Each row of numbers belongs to one of the elements below and depends on some of the facts about them. Some rows are named. Which element is each other row?

Some elements and their rows:
fevu: -73 116 109 104 -14 -159 -15 242 -50 105 -194 199 -43 -184 -101 -152 46 -39 -149 79 -150 25 -44 -25 -73 82 294 -113 71 -141 -136 10 -181 193 4 -152 -81 -235 -19 -139 204
borir: 66 80 90 48 -301 -210 290 282 -19 -155 135 -86 186 133 178 -99 -76 -241 129 84 -118 63 16 -45 -331 93 176 56 -153 120 104 -45 5 -24 -106 37 7 153 195 -76 13
dadro: 41 10 -60 57 -79 66 -47 23 288 -242 163 -144 58 111 -67 191 139 -15 -66 213 57 294 -64 177 -13 60 21 -87 4 92 6 55 212 -24 119 37 146 245 -38 57 360
pugremim: -31 -36 85 71 -216 98 -114 256 198 -121 236 -23 -30 34 -130 79 123 -191 163 -26 210 249 -34 78 -39 -133 -25 43 -30 191 100 3 196 -377 -225 325 -33 363 -62 142 127
nisto: -130 75 257 52 -24 -239 12 270 95 29 -180 130 -326 -50 -168 -11 103 204 -259 151 -144 50 -120 -189 141 -12 68 -189 127 -54 -30 35 -497 172 -47 -187 143 -159 21 -170 2
namak: -44 1 96 94 -71 -22 145 17 101 31 90 -10 59 -82 -198 43 -105 -171 -102 70 -41 12 53 -71 -4 76 24 85 -78 79 27 71 -110 93 -51 70 -129 -104 109 -108 57
raskir: 167 114 37 -97 -198 137 54 47 -299 15 118 -268 106 280 340 42 77 165 132 -233 164 -7 44 88 34 30 29 39 214 48 -71 -125 -48 -113 49 101 -131 119 16 147 -375
nidir: 3 65 76 164 27 -120 152 116 25 156 -76 118 -88 -157 -285 -39 -132 -159 60 181 -51 119 -36 -111 -260 39 242 -14 -136 28 -72 31 -160 204 66 36 0 -198 107 -78 67
fladun: 289 97 201 22 -59 127 63 -43 -240 243 123 -439 -181 280 289 185 66 190 -71 -243 244 95 158 245 160 -145 -152 -24 325 166 103 -64 -261 -122 16 211 -205 8 -9 232 -415
flitrudom: -186 123 -41 49 -59 -105 94 113 38 -161 -45 339 120 -155 -264 3 -103 -142 20 140 -196 1 11 -208 -156 276 334 47 -164 -127 -241 32 -44 275 89 -54 66 -162 74 -207 125
skuga: -166 -109 21 85 -148 203 -4 55 251 -173 154 -108 153 -31 -142 139 43 -61 -183 80 85 130 -127 259 130 19 -149 54 18 33 39 40 101 -202 -183 151 -83 235 -33 -48 270
stogrer: -8 20 -64 40 -61 87 -170 89 190 -103 29 46 50 -86 -41 74 148 -38 -55 106 171 118 -182 217 5 1 24 -24 144 -21 4 16 225 -224 -57 89 -40 222 -165 18 483
pesi: -153 -4 63 -6 -44 -39 -14 45 109 -80 -29 132 28 -84 -135 26 -38 -46 3 97 -105 -23 -76 -149 -33 60 34 -24 -43 -22 -63 -25 -30 76 23 -41 65 -31 80 -95 84
stoploflom: -144 20 295 38 11 -103 -18 209 -77 94 -280 26 -288 -11 -150 43 -18 315 -225 240 -161 65 -189 -70 30 -50 33 -213 50 -119 -80 -20 -476 205 -29 -190 53 -198 14 -97 41
skotre: 47 34 126 124 -40 -236 196 189 106 15 7 23 -71 7 -75 -76 -129 -149 -4 204 -235 77 54 -124 -253 67 83 -77 -125 -7 112 -6 -132 192 -4 -154 141 -113 121 -54 25
leloval: 41 42 -105 -160 -2 113 -42 -157 -174 -54 87 -38 111 174 205 54 29 162 82 -243 67 -91 123 28 126 37 -86 90 27 -65 -65 -60 57 -7 60 23 -11 61 -36 48 -316
neplol: 45 -139 -295 -140 304 90 -38 -451 -55 33 16 121 74 17 69 -72 -63 111 59 -194 33 -184 134 -67 219 -39 -299 64 -65 -118 64 31 277 -41 101 -40 73 -12 -64 74 -285
sakopem: 354 -106 44 280 129 -128 272 -51 32 224 47 -168 -105 11 -82 -38 -217 -318 124 225 46 165 53 54 -477 -106 -11 0 -205 273 279 33 83 3 36 41 -15 9 180 99 14

Some facts about the elements:
bagres {rarok=pluklom}
zapa {stasiti=a, rarok=botil, zotuston=i}
trerar {stasiti=c, rarok=mifos, zotuston=f}
sevim {stasiti=a, rarok=seli, zotuston=e}
leloval {rarok=skili}
flostu {rarok=pleklam}
grimor {rarok=dredre}
doro {rarok=pleklam}
stoplok {stasiti=c, rarok=seli, zotuston=d}
dadro {stasiti=b, rarok=seli, zotuston=g}
tromunu {rarok=raskir}
dopla {podek=gitem,stoploflom,nisto,drukli,nukla,muflek, stasiti=c, rarok=tromunu, zotuston=f}
klogran {stasiti=a, rarok=zupo, zotuston=i}
grumik {rarok=morum}
tromeflo {stasiti=a, rarok=regak, zotuston=d}
pugremim {podek=siplan,vustim, stasiti=b, rarok=doro, zotuston=f}
sotugal {rarok=skili}
raskir {podek=raro,bobrufus}
seli {rarok=morum}
muflek {stasiti=c, rarok=pedror, zotuston=d}
fedrel {podek=raro,flusta, rarok=zipedrum}
pomik {rarok=raskir}
flusibrim {stasiti=a, rarok=gozasor, zotuston=g}
nidir {stasiti=c, rarok=botil, zotuston=g}
vestik {podek=pekor, rarok=tragrel}
ziflu {rarok=tragrel}
flitrudom {stasiti=c, rarok=nasu, zotuston=g}
trobren {podek=fude,bitin, stasiti=a, rarok=skeflon, zotuston=f}
bronil {stasiti=a, rarok=zipedrum, zotuston=g}
likar {podek=relan,seli,grimor, stasiti=a, rarok=ziflu, zotuston=f}
fladun {podek=relan,keski,drukli,bitin, rarok=tragrel}
nugri {stasiti=a, rarok=vestik, zotuston=d}
klugi {podek=stoplok,sada,plebre, stasiti=c, rarok=zipedrum, zotuston=e}
skeflon {podek=skosti,bobrufus,skili,nugri, rarok=nasu}
vigrol {rarok=badrul}
plebre {rarok=zupo}
flusta {stasiti=a, rarok=kebros, zotuston=f}
regro {stasiti=a, rarok=plebre, zotuston=i}
nisto {stasiti=c, rarok=skili, zotuston=f}
trune {podek=doro, stasiti=a, rarok=badrul, zotuston=e}
litupom {stasiti=a, rarok=botil, zotuston=g}
grimestek {podek=flusta,seli, stasiti=b, rarok=zipedrum, zotuston=h}
pekor {stasiti=b, rarok=nasu, zotuston=g}
skadi {rarok=lozik}
kiplum {podek=raro,ritrastu,vedro, stasiti=a, rarok=fedrel, zotuston=e}
bukun {stasiti=c, rarok=vestik, zotuston=g}
fude {stasiti=b, rarok=vigrol, zotuston=h}
bobrufus {stasiti=b, rarok=skadi, zotuston=i}
zeladrem {stasiti=c, rarok=ritrastu, zotuston=d}
siplan {stasiti=a, rarok=pleklam, zotuston=h}
trufli {stasiti=b, rarok=fizir, zotuston=g}
flosos {rarok=tragrel}
flozok {stasiti=a, rarok=raskir, zotuston=f}
fevu {stasiti=c, rarok=skadi, zotuston=d}
vatibi {stasiti=c, rarok=dusabon, zotuston=i}
bitin {stasiti=a, rarok=flostu, zotuston=e}
veso {podek=skili,fevu,griplal, stasiti=a, rarok=pomik, zotuston=h}
mipar {podek=pluklom, stasiti=a, rarok=tragrel, zotuston=d}
sebrum {podek=sada, stasiti=a, rarok=nutruk, zotuston=h}
morum {podek=flusibrim,nukos,bagres}
figris {podek=drote,drofla,gozasor,pekor, stasiti=b, rarok=flosos, zotuston=f}
tuvopa {stasiti=c, rarok=gitem, zotuston=i}
mutri {podek=gitem, stasiti=a, rarok=skeflon, zotuston=g}
stagromon {podek=nukos,bukun, stasiti=a, rarok=regak, zotuston=g}
botil {rarok=relan}
nukla {stasiti=a, rarok=nasu, zotuston=i}
sada {stasiti=a, rarok=zupo, zotuston=g}
fleklil {stasiti=b, rarok=pemu, zotuston=g}
vulistim {podek=pleklam,skili, stasiti=c, rarok=seli, zotuston=f}
vustim {stasiti=b, rarok=dusabon, zotuston=i}
ratek {stasiti=a, rarok=nutruk, zotuston=f}
saskarom {podek=siplan,klogran,litupom, stasiti=a, rarok=flostu, zotuston=i}
kebros {rarok=zipedrum}
trudor {stasiti=b, rarok=fedrel, zotuston=d}
sibu {stasiti=b, rarok=tromunu, zotuston=d}
skotre {stasiti=c, rarok=ritrastu, zotuston=e}
zifa {podek=razo,flitrudom, stasiti=b, rarok=nutruk, zotuston=h}
ketrir {podek=zapa,vatibi,seges, stasiti=a, rarok=flostu, zotuston=h}
dredre {rarok=gozasor}
stosken {rarok=pleklam}
stidrar {podek=bukun,stosken,zapa,neplol, stasiti=a, rarok=tragrel, zotuston=e}
vatregron {stasiti=a, rarok=nasu, zotuston=e}
mifos {rarok=morum}
drole {stasiti=a, rarok=tromunu, zotuston=i}
stoploflom {stasiti=c, rarok=dredre, zotuston=i}
zipedrum {rarok=lozik}
skosti {stasiti=a, rarok=lozik, zotuston=i}
ziplak {stasiti=b, rarok=seli, zotuston=g}
ritrastu {rarok=morum}
fevi {rarok=doro}
vedro {stasiti=b, rarok=klotruk, zotuston=i}
pedror {rarok=lozik}
neplol {rarok=relan}
razo {stasiti=b, rarok=lozik, zotuston=i}
dizer {stasiti=b, rarok=nasu, zotuston=d}
skuga {stasiti=b, rarok=dusabon, zotuston=i}
raro {stasiti=a, rarok=ziflu, zotuston=i}
regak {rarok=zipedrum}
poguk {stasiti=c, rarok=pomik, zotuston=f}
tibom {stasiti=b, rarok=pomik, zotuston=h}
nutruk {podek=nomo,droskabrul, rarok=skili}
fizir {podek=dredre,trerar, rarok=raskir}
pesi {stasiti=a, rarok=nomo, zotuston=e}
stogrer {stasiti=b, rarok=pedror, zotuston=d}
durin {stasiti=b, rarok=vestik, zotuston=g}
semik {stasiti=b, rarok=fevi, zotuston=e}
lidraror {podek=zapa,bagres,zipedrum,grumik, stasiti=c, rarok=skadi, zotuston=g}
gegil {stasiti=c, rarok=grimor, zotuston=d}
drukli {stasiti=a, rarok=nasu, zotuston=d}
borir {podek=flitrudom,pekor, stasiti=a, rarok=mifos, zotuston=f}
seges {stasiti=c, rarok=neplol, zotuston=g}
foflu {podek=dizer,pesi,badrul, stasiti=a, rarok=pleklam, zotuston=g}
namak {stasiti=a, rarok=vestik, zotuston=e}
laklik {podek=bronil,bagres, rarok=raskir}
kadrobros {podek=flepu,bronil, stasiti=b, rarok=ziflu, zotuston=d}
griplal {stasiti=c, rarok=klotruk, zotuston=e}
sakopem {podek=stosken,sada,semik,trudor, stasiti=a, rarok=grumik, zotuston=g}
drofla {stasiti=a, rarok=fevi, zotuston=i}
ralonu {podek=pleklam,stoploflom,nisto, stasiti=c, rarok=nomo, zotuston=i}
pugim {podek=regro,sibu, stasiti=a, rarok=mifos, zotuston=h}
trovera {stasiti=a, rarok=fladun, zotuston=h}
flepu {stasiti=c, rarok=zipedrum, zotuston=i}
vedos {stasiti=a, rarok=nasu, zotuston=e}
droskabrul {stasiti=b, rarok=tromunu, zotuston=e}
retu {stasiti=a, rarok=ritrastu, zotuston=d}
keski {stasiti=a, rarok=skadi, zotuston=h}
trikil {podek=seges, stasiti=a, rarok=plebre, zotuston=i}
drote {stasiti=a, rarok=fevi, zotuston=d}
kazer {podek=semik,gegil, stasiti=a, rarok=kebros, zotuston=h}
likul {stasiti=c, rarok=fedrel, zotuston=f}
grizem {podek=likul,plebre, stasiti=a, rarok=neplol, zotuston=f}
nukos {stasiti=a, rarok=mifos, zotuston=f}
pemu {rarok=grumik}
fafa {podek=bitin,pedror, stasiti=a, rarok=grimor, zotuston=f}
dusabon {podek=flepu,droskabrul, rarok=tragrel}

Rows to name:
No name comes twice in this set of rows, the named rows included.
26 -53 268 207 -183 -26 -7 237 -147 143 -45 -48 -63 22 -73 -12 -157 -189 165 54 80 80 11 78 -338 -114 145 38 -178 159 116 -95 -71 -142 -241 195 -127 34 122 71 -61 -> saskarom
174 23 447 283 -91 -189 150 393 -160 322 -185 -264 -351 35 -40 -26 -103 52 -85 190 47 163 -94 131 -281 -159 121 -133 115 87 142 -28 -499 -7 -102 45 -134 -128 125 37 -79 -> ralonu
68 -23 105 43 -76 -146 116 86 96 -51 40 -99 -19 118 41 75 -111 -88 -9 173 -177 22 40 -105 -163 26 31 -31 -116 8 57 -49 4 97 -3 -154 138 18 157 -87 62 -> sevim
-132 72 167 86 -59 -174 67 261 34 -3 -61 125 -74 -109 -123 -42 -41 -19 -62 156 -158 20 -53 -186 -1 146 163 -103 -15 -102 -58 26 -263 146 -1 -85 64 -233 109 -158 71 -> griplal
-235 16 3 -16 -17 -124 -125 30 97 -149 -99 272 -21 -125 -158 3 -27 -22 -13 -2 -119 26 -10 -124 21 82 166 -16 -169 0 -184 30 36 107 -114 -20 102 -59 -16 -94 61 -> siplan
-56 -61 -47 154 279 -146 90 -107 73 115 -145 254 -81 -234 -392 -113 -207 -135 -21 187 -167 9 -34 -198 -128 35 76 10 -251 -82 -11 141 -40 240 105 -79 127 -210 20 -123 115 -> seges
-141 -112 9 51 172 -148 -13 78 -32 118 -320 275 -59 -307 -112 -187 -18 -121 -57 145 -243 -177 -54 -34 -95 51 89 28 -60 -220 130 2 -95 168 -95 -184 18 -254 -32 -170 276 -> flepu
-71 20 -101 127 239 -146 112 104 -25 96 -155 283 -25 -193 -338 -154 -169 -58 -32 113 -158 8 -144 -116 -211 21 136 -7 -207 -77 -8 121 -82 119 11 -86 2 -109 25 -142 88 -> gegil
59 25 4 52 -10 -124 83 61 -62 24 -34 65 44 41 13 -23 -111 -3 -59 145 -146 113 -18 40 -264 22 142 -96 -132 83 1 29 -24 82 -5 -101 32 49 73 -65 128 -> retu
127 50 176 225 -109 -64 71 175 -64 224 21 -62 -74 -81 -139 49 -107 -272 171 61 96 165 56 75 -343 -67 193 -7 -114 182 -3 -36 -49 23 -30 247 -138 -80 127 79 -33 -> foflu
131 29 127 23 -177 -10 -41 254 244 56 51 -250 -112 -21 104 52 325 -137 -47 106 208 194 -143 270 47 -63 29 -55 306 142 64 21 -37 -221 -55 167 -82 255 -97 93 428 -> grimestek
95 -61 -71 202 -37 143 86 -9 224 98 198 -147 127 -74 -199 65 -46 -206 -168 65 200 211 -60 293 -60 -115 -103 71 -75 181 140 148 164 -215 -167 264 -221 253 -15 -2 256 -> kadrobros
-24 80 -120 -266 -50 129 -30 -123 -111 -284 114 -54 144 273 342 85 80 248 37 -207 -129 -34 185 21 205 130 -23 -12 66 -93 -82 -115 68 64 104 -160 107 50 -40 64 -193 -> ritrastu
206 -184 125 258 201 -164 53 -78 -15 317 -47 32 -255 -154 -279 -42 -214 -273 192 44 101 55 7 -13 -350 -261 24 9 -261 304 234 56 65 -122 -170 176 -47 -10 33 105 -108 -> ketrir
-192 -274 -59 -24 94 144 -391 -105 417 -193 175 286 -150 -189 -361 156 36 -83 110 43 23 122 27 -7 198 -82 -158 3 -217 -2 27 2 412 -240 -159 179 187 131 -150 116 215 -> semik

The same elements again, as new rows of numbers:
Known rows:
drole: -361 -406 -15 141 -155 68 -58 -42 60 236 -54 237 123
nugri: -364 -473 -48 105 -17 114 124 -74 116 330 26 119 122
trune: -96 -66 -344 298 361 261 -501 -3 62 96 109 -40 395
veso: -215 12 -320 416 347 293 -370 84 48 162 236 -48 387
bronil: -321 -345 102 -6 51 41 72 74 77 -77 -228 240 458
klogran: -382 -388 13 132 -140 45 -57 -57 57 241 -97 232 142
skuga: 442 49 -232 -171 -78 -459 441 92 -277 224 -12 96 -441
pugremim: 515 546 -472 121 190 -286 -121 402 -460 -142 146 -172 -149
trufli: 406 185 -175 -134 -192 -331 477 188 -399 -8 -139 -44 -238
skotre: -10 -106 80 -60 -122 219 59 -310 -175 126 -155 140 92
gegil: -197 -168 21 -72 -120 64 75 -92 -115 106 66 243 -44
fevu: -236 -38 141 -153 16 53 121 11 -51 195 -26 288 40
muflek: -232 -73 142 -175 -12 31 115 -3 -53 184 -28 303 42
stoplok: -128 -70 67 3 -140 24 90 -339 -126 72 9 343 63
vulistim: -104 352 -133 352 417 135 -270 -170 -180 13 143 -182 206
tuvopa: -226 -154 59 -63 -85 19 27 -112 -103 158 10 228 -89
tragrel: 115 -18 236 -186 -113 -27 149 -81 182 -168 19 -191 -308
gitem: 129 71 303 -126 -146 7 102 -49 153 -175 -18 -154 -297

Which element is each row?
No name comes twice in this set of rows, the named rows included.
-248 -362 63 220 -120 68 15 -248 -54 -27 -174 126 376 -> nukos
-124 -62 -332 463 330 58 -402 -209 16 -328 115 90 566 -> sakopem
266 426 -410 -684 -599 -649 161 61 -291 296 -35 -428 50 -> pekor
-225 -523 -86 91 -56 64 22 -105 21 -327 -107 276 382 -> sada
-73 -163 38 -135 -67 266 67 -101 -137 163 -120 83 -3 -> griplal
-273 -488 -86 23 -57 194 137 -83 101 232 -1 91 255 -> trovera
311 281 -104 120 319 -38 -387 -23 188 -525 285 -128 -107 -> laklik
-134 205 -236 190 418 129 -327 24 -157 -83 225 -163 149 -> dopla
439 543 -664 -256 167 -571 -115 122 -252 123 245 -490 1 -> figris
466 248 -37 -286 8 -480 419 300 -233 124 -170 373 -161 -> trudor
-257 -123 -382 327 406 84 -392 -6 144 149 312 32 313 -> mipar

